Below are the code and all the weights of a small trained network. Each question names an input and a class and asks about switching units off, where a switched-off unit gives its printed mean instead of its output.

import numpy as np


def w(rows, s, z=0):
    codes = np.array(rows[::2]) - 128.0
    scale = np.full(codes.shape[1], s)
    scale[-1] = z or s
    return codes * scale


def f(y):
    return np.maximum(y, 0)


def log_softmax(a):
    a = a - a.max(-1, keepdims=True)
    return a - np.log(np.exp(a).sum(-1, keepdims=True))


def net(x, mask):
    res = np.array(x, float).reshape(1, 5) / 4 @ E
    y = f(res @ A[0][:, :-1].T + A[0][:, -1])
    res = res + np.where(mask, y, B[0][:, -1]) @ B[0][:, :-1]
    return log_softmax(res[-1] @ U[:, :-1].T + U[:, -1])


A, B = {}, {}
E = w([
[70,247,158,113,163,115],'x0',
[67,101,198,62,38,74],'x1',
[32,67,191,166,184,196],'x2',
[211,165,207,115,81,243],'x3',
[101,156,122,254,51,122],'x4',
],0.0077)
A[0] = w([
[159,135,100,104,207,144,139],'neuron 1',
[146,143,142,77,53,66,104],'neuron 2',
[139,97,118,18,207,99,82],'neuron 3',
[208,28,91,141,97,117,145],'neuron 4',
[127,28,143,150,132,159,135],'neuron 5',
[201,163,211,129,39,235,92],'neuron 6',
[48,88,194,157,181,191,65],'neuron 7',
[123,213,179,117,135,156,124],'neuron 8',
[213,182,213,125,85,226,94],'neuron 9',
[71,117,72,141,140,50,40],'neuron 10',
[63,255,155,117,170,127,172],'neuron 11',
[130,98,151,26,193,144,87],'neuron 12',
[229,180,79,84,55,47,57],'neuron 13',
[168,169,37,214,247,177,180],'neuron 14',
[131,155,131,205,60,124,72],'neuron 15',
[97,149,101,223,65,98,79],'neuron 16',
[178,55,106,135,94,162,139],'neuron 17',
[65,97,187,104,92,133,116],'neuron 18',
[90,113,174,78,92,95,45],'neuron 19',
[157,93,110,53,152,134,140],'neuron 20',
[164,75,120,34,171,135,107],'neuron 21',
[69,107,48,139,142,33,4],'neuron 22',
[131,87,96,194,64,139,108],'neuron 23',
[200,155,74,76,75,83,83],'neuron 24',
[84,108,49,146,167,79,55],'neuron 25',
[118,131,117,206,95,125,90],'neuron 26',
[79,95,206,85,81,96,104],'neuron 27',
[91,229,154,116,171,110,161],'neuron 28',
[32,50,226,150,187,191,102],'neuron 29',
[90,142,133,221,62,125,73],'neuron 30',
[105,119,164,85,47,85,75],'neuron 31',
[53,118,170,74,53,70,83],'neuron 32',
],0.0076,0.0021)
B[0] = w([
[186,113,172,170,85,151,184],'neuron 1',
[188,144,84,176,145,170,186],'neuron 2',
[146,134,214,141,118,98,208],'neuron 3',
[60,146,104,94,34,67,208],'neuron 4',
[76,188,79,121,72,51,192],'neuron 5',
[100,43,109,58,243,88,255],'neuron 6',
[145,169,70,170,155,74,218],'neuron 7',
[82,87,100,75,81,66,190],'neuron 8',
[109,57,116,83,195,104,248],'neuron 9',
[116,45,140,58,194,132,191],'neuron 10',
[103,106,103,103,29,74,221],'neuron 11',
[154,150,207,169,124,58,202],'neuron 12',
[135,201,76,173,203,87,221],'neuron 13',
[228,63,118,145,45,226,253],'neuron 14',
[154,123,210,148,162,75,191],'neuron 15',
[154,127,220,130,154,88,206],'neuron 16',
[57,118,94,70,36,63,189],'neuron 17',
[204,107,86,170,127,190,188],'neuron 18',
[167,104,124,147,110,170,172],'neuron 19',
[128,159,194,159,101,90,187],'neuron 20',
[137,152,194,142,107,86,202],'neuron 21',
[109,60,128,66,203,127,203],'neuron 22',
[119,141,176,131,97,70,187],'neuron 23',
[129,196,84,178,175,91,199],'neuron 24',
[125,71,125,85,172,134,191],'neuron 25',
[143,129,179,145,118,102,183],'neuron 26',
[182,97,105,166,117,191,196],'neuron 27',
[102,124,96,76,3,78,200],'neuron 28',
[142,224,38,196,182,56,248],'neuron 29',
[145,138,213,148,147,88,206],'neuron 30',
[190,96,95,159,119,189,183],'neuron 31',
[187,77,114,147,100,195,205],'neuron 32',
],0.0071,0.0076)
U = w([
[109,67,134,78,201,124,112],'0',
[146,150,250,157,128,106,104],'1',
[132,188,71,171,163,118,145],'2',
[186,94,119,155,94,182,137],'3',
[73,128,111,96,48,102,128],'4',
[108,143,143,125,118,155,254],'5',
[89,154,147,121,138,172,32],'6',
],0.017,0.004)

Each question gives the input, the list of numbers given to net, and the class t.
The units are the neurons (one row each of A and B). Each row of codes is followed by its name. A weight is (code - 128) times the scale printed after its matrix; where a second scale follows, it is the last column's (A, B and U).
mask holds one flag per neuron, in row order. A switched-off neuron (its flag False) gives its mean, the last column of its row in B, instead of its output. The means were averaged over made-up inputs and are rounded, as every weight is.
A unit's drop is (log p(t) with every unit on - log p(t) with that unit switched off) / (log p(t) with every unit on - log p(t) with every unit switched off).
The circuit of an input: a set's keep is (log p(t) with only the set's units on - log p(t) with every unit switched off) / (log p(t) with every unit on - log p(t) with every unit switched off). Starting from the 12 units with the biggest drops (on a tie, the unit counted first), units are removed one at a time, each time the one whose removal leaves the highest keep (on an exact tie, the one counted first), for as long as the keep stays at least 0.8.
units of the circuit, in order: the units of the circuit, biggest drop first
unit that matters most: the unit with the biggest drop
k most important neurons: the k neurons with the biggest drops, biggest first
drop when u is switched off: that unit's drop, to one decimal
input [-8,8,7,4,-3], class 3: units of the circuit, in order : (neuron 18)
input [-2,5,-3,2,4], class 3: units of the circuit, in order : (neuron 31; neuron 2)
input [-2,3,6,0,-6], class 1: 2 most important neurons : (neuron 12; neuron 3)
input [7,0,4,-6,5], class 4: 3 most important neurons : (neuron 11; neuron 28; neuron 6)
input [7,7,-2,-7,-1], class 0: 2 most important neurons : (neuron 22; neuron 10)
input [-4,8,-8,-7,-1], class 2: 2 most important neurons : (neuron 13; neuron 24)
input [-6,4,3,-2,-4], class 4: 2 most important neurons : (neuron 5; neuron 4)
input [7,-4,0,-1,-7], class 1: units of the circuit, in order : (neuron 3; neuron 12)
input [2,7,-5,0,-6], class 3: units of the circuit, in order : (neuron 32; neuron 2)
input [5,6,-7,-5,6], class 2: 4 most important neurons : (neuron 13; neuron 2; neuron 24; neuron 14)
input [8,-7,5,-2,8], class 1: units of the circuit, in order : (neuron 16; neuron 30)
input [-4,8,-2,2,8], class 1: 4 most important neurons : (neuron 30; neuron 15; neuron 16; neuron 14)
input [-7,-3,-4,-5,3], class 4: 2 most important neurons : (neuron 4; neuron 6)
input [-5,-4,-8,3,-6], class 2: unit that matters most : neuron 13
input [-3,-7,8,3,-2], class 2: 2 most important neurons : (neuron 29; neuron 7)
input [-8,-1,0,5,-7], class 4: 3 most important neurons : (neuron 17; neuron 4; neuron 5)
input [5,-6,6,-3,6], class 1: 2 most important neurons : (neuron 16; neuron 30)
input [8,5,3,3,7], class 4: 2 most important neurons : (neuron 11; neuron 28)
input [-3,2,6,-4,-6], class 1: units of the circuit, in order : (neuron 12; neuron 6)
input [-6,2,5,3,-4], class 4: units of the circuit, in order : (neuron 17; neuron 5)
input [-5,6,-7,-2,0], class 2: 3 most important neurons : (neuron 13; neuron 24; neuron 14)
input [5,3,-8,4,5], class 2: units of the circuit, in order : (neuron 13)
input [5,-1,6,3,-8], class 1: drop when neuron 12 is switched off : 0.2
input [-6,-2,2,6,7], class 1: drop when neuron 20 is switched off : -0.1
input [-1,-5,-6,7,3], class 0: drop when neuron 9 is switched off : 0.2
